Below are the code and all the weights of a small trained network. Each question names an input and a class and asks about switching units off, where a switched-off unit gives its printed mean instead of its output.

import numpy as np


def w(rows, s, z=0):
    codes = np.array(rows[::2]) - 128.0
    scale = np.full(codes.shape[1], s)
    scale[-1] = z or s
    return codes * scale


def f(y):
    return y / 2 * (1 + np.tanh(0.7978845608 * (y + 0.044715 * y**3)))


def log_softmax(a):
    a = a - a.max(-1, keepdims=True)
    return a - np.log(np.exp(a).sum(-1, keepdims=True))


def net(x, mask):
    res = np.array(x, float).reshape(1, 7) / 4 @ E
    y = f(res @ A[0][:, :-1].T + A[0][:, -1])
    res = res + np.where(mask, y, B[0][:, -1]) @ B[0][:, :-1]
    return log_softmax(res[-1] @ U[:, :-1].T + U[:, -1])


A, B = {}, {}
E = w([
[2,141,129],'x0',
[210,83,192],'x1',
[141,2,117],'x2',
[49,149,91],'x3',
[168,155,104],'x4',
[119,111,221],'x5',
[68,187,165],'x6',
],0.0073)
A[0] = w([
[5,143,57,237],'N0',
[138,93,24,144],'N1',
[175,120,140,187],'N2',
[137,110,101,88],'N3',
[89,76,159,119],'N4',
[145,202,163,254],'N5',
[128,116,79,57],'N6',
],0.011,0.0041)
B[0] = w([
[48,176,105,255],'N0',
[101,4,85,180],'N1',
[154,171,107,178],'N2',
[133,2,138,129],'N3',
[208,146,230,154],'N4',
[172,253,89,196],'N5',
[181,80,169,128],'N6',
],0.0074,0.009)
U = w([
[204,176,40,80],'0',
[105,32,76,139],'1',
[133,144,124,22],'2',
[146,82,152,132],'3',
[129,157,117,254],'4',
[53,111,248,74],'5',
[97,183,73,148],'6',
[157,159,199,152],'7',
],0.013,0.0087)

Each question gives the input, the list of numbers given to net, and the class t.
The units are the neurons (one row each of A and B). Each row of codes is followed by its name. A weight is (code - 128) times the scale printed after its matrix; where a second scale follows, it is the last column's (A, B and U).
mask holds one flag per neuron, in row order. A switched-off neuron (its flag False) gives its mean, the last column of its row in B, instead of its output. The means were averaged over made-up inputs and are rounded, as every weight is.
A unit's drop is (log p(t) with every unit on - log p(t) with that unit switched off) / (log p(t) with every unit on - log p(t) with every unit switched off).
The circuit of an input: a set's keep is (log p(t) with only the set's units on - log p(t) with every unit switched off) / (log p(t) with every unit on - log p(t) with every unit switched off). Starting from all 7 units, units are removed one at a time, each time the one whose removal leaves the highest keep (on an exact tie, the one counted first), for as long as the keep stays at least 0.8.
units of the circuit, in order: the units of the circuit, biggest drop first
top k neurons: the k neurons with the biggest drops, biggest first
drop when u is switched off: that unit's drop, to one decimal
input [8,-4,7,0,-4,0,3], class 5: units of the circuit, in order => (N4 N5)
input [-7,8,-8,-7,8,2,3], class 0: units of the circuit, in order => (N5)
input [0,0,-4,8,1,8,8], class 6: units of the circuit, in order => (N5 N0)
input [0,-4,5,0,6,2,0], class 1: top 2 neurons => (N5 N1)
input [-4,-8,0,2,-4,-5,-4], class 1: top 2 neurons => (N1 N5)
input [7,5,5,-1,-6,-8,4], class 5: units of the circuit, in order => (N4 N5 N0)
input [-3,-4,8,5,0,5,6], class 5: top 2 neurons => (N5 N4)
input [-8,7,-6,8,0,2,5], class 0: units of the circuit, in order => (N5 N0)
input [6,-6,5,6,7,0,-7], class 1: top 2 neurons => (N1 N5)
input [-3,0,3,-6,4,-6,4], class 1: drop when N4 is switched off => 0.2
input [2,7,3,-1,2,-8,-4], class 1: drop when N0 is switched off => 0.0
input [-7,4,6,2,8,1,-7], class 1: drop when N3 is switched off => 0.1
input [-7,1,6,-3,5,-8,4], class 1: units of the circuit, in order => (N1 N5)
input [-4,-7,6,0,6,0,-4], class 1: units of the circuit, in order => (N1)
input [-3,1,7,6,8,-1,6], class 1: top 2 neurons => (N5 N1)
